Here is a tiny trained network, its code and every weight. The questions are about switching its units off for an input and a class, where a switched-off unit gives its printed mean instead of its output.

import numpy as np


def w(rows, s, z=0):
    codes = np.array(rows[::2]) - 128.0
    scale = np.full(codes.shape[1], s)
    scale[-1] = z or s
    return codes * scale


def norm(h):
    return h / np.sqrt((h * h).mean(-1, keepdims=True) + 1e-5)


def f(y):
    return np.maximum(y, 0)


def log_softmax(a):
    a = a - a.max(-1, keepdims=True)
    return a - np.log(np.exp(a).sum(-1, keepdims=True))


def net(x, mask):
    res = np.array(x, float).reshape(1, 2) / 4 @ E
    u = 0
    for l in range(2):
        y = f(norm(res) @ A[l][:, :-1].T + A[l][:, -1])
        res = res + np.where(mask[u : u + 6], y, B[l][:, -1]) @ B[l][:, :-1]
        u += 6
    return log_softmax(norm(res)[-1] @ U[:, :-1].T + U[:, -1])


A, B = {}, {}
E = w([
[171,93,34,145],'x0',
[4,39,84,54],'x1',
],0.003)
A[0] = w([
[186,166,203,60,124],'0.n1',
[238,154,59,187,8],'0.n2',
[139,48,133,106,108],'0.n3',
[204,140,166,76,151],'0.n4',
[141,75,61,255,127],'0.n5',
[125,145,208,175,150],'0.n6',
],0.0064,0.0015)
B[0] = w([
[35,166,133,129,206],'0.n1',
[168,113,144,182,254],'0.n2',
[129,253,103,80,183],'0.n3',
[73,218,74,94,188],'0.n4',
[87,16,153,46,226],'0.n5',
[203,186,64,77,210],'0.n6',
],0.0056,0.0037)
A[1] = w([
[252,40,129,235,107],'1.n1',
[101,67,48,135,254],'1.n2',
[187,69,3,89,68],'1.n3',
[185,116,121,160,207],'1.n4',
[24,139,145,117,209],'1.n5',
[198,205,120,96,64],'1.n6',
],0.007,0.0022)
B[1] = w([
[186,118,152,2,211],'1.n1',
[142,161,138,141,241],'1.n2',
[150,196,48,202,220],'1.n3',
[67,2,120,65,175],'1.n4',
[162,54,156,192,253],'1.n5',
[130,130,170,142,200],'1.n6',
],0.0075,0.0047)
U = w([
[116,217,166,122,235],'0',
[177,80,121,11,204],'1',
[68,23,194,169,195],'2',
[113,126,39,170,209],'3',
[61,148,100,54,2],'4',
[60,122,128,107,8],'5',
[49,124,114,70,3],'6',
],0.013,0.006)

Each question gives the input, the list of numbers given to net, and the class t.
The units are the neurons (one row each of A and B). Each row of codes is followed by its name. A weight is (code - 128) times the scale printed after its matrix; where a second scale follows, it is the last column's (A, B and U).
mask holds one flag per neuron, layer by layer. A switched-off neuron (its flag False) gives its mean, the last column of its row in B, instead of its output. The means were averaged over made-up inputs and are rounded, as every weight is.
A unit's drop is (log p(t) with every unit on - log p(t) with that unit switched off) / (log p(t) with every unit on - log p(t) with every unit switched off).
The circuit of an input: a set's keep is (log p(t) with only the set's units on - log p(t) with every unit switched off) / (log p(t) with every unit on - log p(t) with every unit switched off). Starting from all 12 units, units are removed one at a time, each time the one whose removal leaves the highest keep (on an exact tie, the one counted first), for as long as the keep stays at least 0.8.
units of the circuit, in order: the units of the circuit, biggest drop first
unit that matters most: the unit with the biggest drop
k most important neurons: the k neurons with the biggest drops, biggest first
k most important neurons of layer l: the k neurons of layer l with the biggest drops, biggest first
drop when u is switched off: that unit's drop, to one decimal
input [5,-4], class 1: unit that matters most -> 1.n1
input [1,-4], class 1: 2 most important neurons -> [0.n2 0.n3]
input [-7,1], class 2: 3 most important neurons -> [1.n5 1.n3 0.n3]
input [3,1], class 3: 3 most important neurons -> [1.n3 1.n1 0.n5]
input [0,-1], class 0: 2 most important neurons -> [0.n4 0.n6]
input [6,-4], class 1: 2 most important neurons -> [1.n1 0.n2]
input [-3,0], class 0: 3 most important neurons -> [0.n6 0.n5 1.n4]
input [-8,3], class 2: 2 most important neurons -> [1.n5 1.n1]
input [-1,7], class 2: 2 most important neurons -> [0.n6 1.n5]
input [-5,5], class 2: 2 most important neurons -> [1.n5 1.n1]
input [-1,2], class 2: 2 most important neurons -> [0.n6 1.n3]
input [-1,0], class 0: 2 most important neurons -> [0.n6 1.n1]
input [0,5], class 2: 3 most important neurons -> [0.n6 1.n5 1.n3]
input [1,8], class 3: 3 most important neurons of layer 0 -> [0.n1 0.n5 0.n3]
input [1,2], class 3: most important neuron of layer 0 -> [0.n1]
input [-6,7], class 2: 2 most important neurons of layer 1 -> [1.n5 1.n1]
input [-1,8], class 2: 2 most important neurons -> [0.n6 1.n5]
input [1,3], class 3: 2 most important neurons -> [0.n1 1.n1]
input [5,3], class 3: 2 most important neurons of layer 1 -> [1.n3 1.n1]
input [-2,1], class 2: units of the circuit, in order -> [1.n1]
input [2,6], class 3: drop when 0.n1 is switched off -> 0.2
input [8,-8], class 1: drop when 1.n1 is switched off -> 0.4
input [0,0], class 0: drop when 0.n6 is switched off -> 0.4
input [4,-5], class 1: drop when 1.n1 is switched off -> 0.3
